Below are the code and all the weights of a small trained network. Each question names an input and a class and asks about switching units off, where a switched-off unit gives its printed mean instead of its output.

import numpy as np


def w(rows, s, z=0):
    codes = np.array(rows[::2]) - 128.0
    scale = np.full(codes.shape[1], s)
    scale[-1] = z or s
    return codes * scale


def norm(h):
    return h / np.sqrt((h * h).mean(-1, keepdims=True) + 1e-5)


def f(y):
    return y / 2 * (1 + np.tanh(0.7978845608 * (y + 0.044715 * y**3)))


def log_softmax(a):
    a = a - a.max(-1, keepdims=True)
    return a - np.log(np.exp(a).sum(-1, keepdims=True))


def net(x, mask):
    res = np.array(x, float).reshape(1, 6) / 4 @ E
    u = 0
    for l in range(2):
        y = f(norm(res) @ A[l][:, :-1].T + A[l][:, -1])
        res = res + np.where(mask[u : u + 16], y, B[l][:, -1]) @ B[l][:, :-1]
        u += 16
    return log_softmax(norm(res)[-1] @ U[:, :-1].T + U[:, -1])


A, B = {}, {}
E = w([
[4,58,87,181,212],'x0',
[132,126,127,132,128],'x1',
[88,162,193,76,167],'x2',
[11,232,4,78,52],'x3',
[158,213,103,149,212],'x4',
[102,200,194,217,87],'x5',
],0.0029)
A[0] = w([
[113,122,68,148,88,189],'L0N1',
[123,177,199,136,92,112],'L0N2',
[182,124,164,168,168,150],'L0N3',
[91,53,177,115,38,142],'L0N4',
[83,177,85,131,118,105],'L0N5',
[215,164,131,34,104,70],'L0N6',
[76,107,89,144,164,93],'L0N7',
[156,183,168,136,85,88],'L0N8',
[176,187,58,193,198,44],'L0N9',
[209,177,143,80,43,84],'L0N10',
[101,20,139,132,3,194],'L0N11',
[56,156,106,126,134,97],'L0N12',
[165,104,88,43,147,187],'L0N13',
[139,105,115,87,137,108],'L0N14',
[133,108,91,140,121,84],'L0N15',
[127,190,35,124,88,6],'L0N16',
],0.0068,0.002)
B[0] = w([
[173,135,152,151,191,183],'L0N1',
[50,127,139,134,201,160],'L0N2',
[146,145,120,60,55,194],'L0N3',
[156,238,103,134,152,195],'L0N4',
[173,64,185,71,129,169],'L0N5',
[84,80,85,156,181,201],'L0N6',
[149,63,129,184,134,153],'L0N7',
[74,95,114,137,184,161],'L0N8',
[194,215,61,106,137,164],'L0N9',
[51,79,61,255,172,225],'L0N10',
[170,210,82,96,219,252],'L0N11',
[136,122,158,167,81,158],'L0N12',
[8,117,161,139,187,201],'L0N13',
[57,106,129,119,138,136],'L0N14',
[162,99,119,148,166,125],'L0N15',
[164,88,143,78,64,188],'L0N16',
],0.0052,0.0031)
A[1] = w([
[63,153,230,68,148,118],'L1N1',
[106,83,103,76,144,38],'L1N2',
[171,41,249,147,122,43],'L1N3',
[193,79,66,195,69,88],'L1N4',
[56,60,122,213,166,177],'L1N5',
[41,133,71,127,69,178],'L1N6',
[133,156,114,183,89,5],'L1N7',
[177,117,155,128,60,42],'L1N8',
[33,120,206,106,118,79],'L1N9',
[76,85,168,152,148,22],'L1N10',
[116,75,128,186,161,137],'L1N11',
[144,176,221,159,98,137],'L1N12',
[149,65,168,169,165,130],'L1N13',
[86,172,162,234,105,115],'L1N14',
[45,134,65,85,1,118],'L1N15',
[172,155,47,116,137,128],'L1N16',
],0.0067,0.0025)
B[1] = w([
[150,141,61,123,236,176],'L1N1',
[121,79,237,175,152,136],'L1N2',
[197,198,141,106,72,146],'L1N3',
[169,170,62,125,217,164],'L1N4',
[115,72,37,141,72,254],'L1N5',
[214,107,168,177,121,200],'L1N6',
[69,51,165,172,180,114],'L1N7',
[95,101,21,127,156,101],'L1N8',
[208,171,88,104,226,153],'L1N9',
[149,119,88,213,156,127],'L1N10',
[87,100,44,203,44,185],'L1N11',
[103,15,81,76,133,151],'L1N12',
[145,126,143,120,28,170],'L1N13',
[57,3,83,95,150,183],'L1N14',
[250,63,167,120,59,179],'L1N15',
[72,200,201,141,218,199],'L1N16',
],0.0046,0.0036)
U = w([
[115,66,37,174,121,151],'0',
[163,152,77,126,202,196],'1',
[152,139,59,96,145,219],'2',
[254,119,184,72,39,100],'3',
[117,230,118,130,216,53],'4',
[53,54,125,103,159,139],'5',
[37,164,186,68,62,1],'6',
],0.0085,0.0047)

Each question gives the input, the list of numbers given to net, and the class t.
The units are the neurons (one row each of A and B). Each row of codes is followed by its name. A weight is (code - 128) times the scale printed after its matrix; where a second scale follows, it is the last column's (A, B and U).
mask holds one flag per neuron, layer by layer. A switched-off neuron (its flag False) gives its mean, the last column of its row in B, instead of its output. The means were averaged over made-up inputs and are rounded, as every weight is.
A unit's drop is (log p(t) with every unit on - log p(t) with that unit switched off) / (log p(t) with every unit on - log p(t) with every unit switched off).
The circuit of an input: a set's keep is (log p(t) with only the set's units on - log p(t) with every unit switched off) / (log p(t) with every unit on - log p(t) with every unit switched off). Starting from the 12 units with the biggest drops (on a tie, the unit counted first), units are removed one at a time, each time the one whose removal leaves the highest keep (on an exact tie, the one counted first), for as long as the keep stays at least 0.8.
units of the circuit, in order: the units of the circuit, biggest drop first
most important unit: the unit with the biggest drop
top k neurons: the k neurons with the biggest drops, biggest first
k most important neurons of layer l: the k neurons of layer l with the biggest drops, biggest first
drop when u is switched off: that unit's drop, to one decimal
input [-8,-1,-6,3,7,8], class 0: units of the circuit, in order => (L0N10 L1N14)
input [-5,0,5,-5,-3,-3], class 0: units of the circuit, in order => (L0N10 L0N6 L1N11 L0N5)
input [7,2,4,-8,5,4], class 3: 2 most important neurons of layer 1 => (L1N3 L1N13)
input [2,0,5,1,3,8], class 5: units of the circuit, in order => (L1N14)
input [0,3,-5,7,-8,-3], class 4: top 2 neurons => (L0N11 L0N1)
input [-7,3,-6,-1,4,-1], class 0: units of the circuit, in order => (L0N10 L0N11)
input [-5,-4,-5,2,-2,7], class 5: units of the circuit, in order => (L1N14 L0N2)
input [-8,7,-7,7,0,7], class 0: top 3 neurons => (L0N10 L1N14 L0N3)
input [-2,-3,-4,-8,8,-5], class 3: units of the circuit, in order => (L0N11 L1N13 L0N3)
input [-8,-2,-2,5,-1,-8], class 0: 2 most important neurons of layer 0 => (L0N10 L0N6)
input [7,-6,-4,1,-8,7], class 4: top 2 neurons => (L0N11 L0N4)
input [8,8,7,1,3,-3], class 0: 2 most important neurons of layer 0 => (L0N7 L0N11)
input [3,3,-7,8,-3,1], class 3: top 2 neurons => (L1N15 L0N16)
input [4,-7,-7,6,-2,3], class 1: most important unit => L0N1
input [4,-6,-2,-5,7,8], class 5: 2 most important neurons of layer 0 => (L0N11 L0N4)
input [5,3,-8,6,-5,-1], class 1: top 2 neurons => (L0N11 L0N1)
input [-8,8,-2,-7,0,5], class 0: top 2 neurons => (L0N10 L0N5)
input [2,1,-3,-4,1,0], class 3: units of the circuit, in order => (L0N10 L1N3)
input [-8,-1,-1,-2,8,2], class 0: 3 most important neurons of layer 0 => (L0N10 L0N11 L0N6)
input [-3,3,4,-1,2,-6], class 5: top 2 neurons => (L0N6 L0N13)
input [8,-8,4,-7,5,-5], class 0: most important unit => L0N11
input [-7,-3,-3,-2,-7,1], class 0: 4 most important neurons of layer 0 => (L0N10 L0N6 L0N9 L0N8)
input [-3,2,-7,8,4,8], class 3: top 2 neurons => (L0N16 L1N15)
input [-1,2,-3,-5,3,-4], class 3: top 4 neurons => (L0N11 L0N4 L0N10 L0N13)
input [-2,-6,-2,-3,-1,-7], class 5: 2 most important neurons of layer 1 => (L1N2 L1N4)
input [2,2,4,5,-4,2], class 3: top 3 neurons => (L1N15 L0N13 L0N12)
input [-8,3,-5,-7,-6,0], class 0: units of the circuit, in order => (L0N10)
input [3,5,4,6,3,-6], class 3: 2 most important neurons of layer 0 => (L0N11 L0N10)
input [2,-7,-3,8,4,8], class 3: top 3 neurons => (L1N15 L0N16 L0N10)
input [5,-3,3,-8,-1,1], class 3: drop when L0N10 is switched off => 0.2
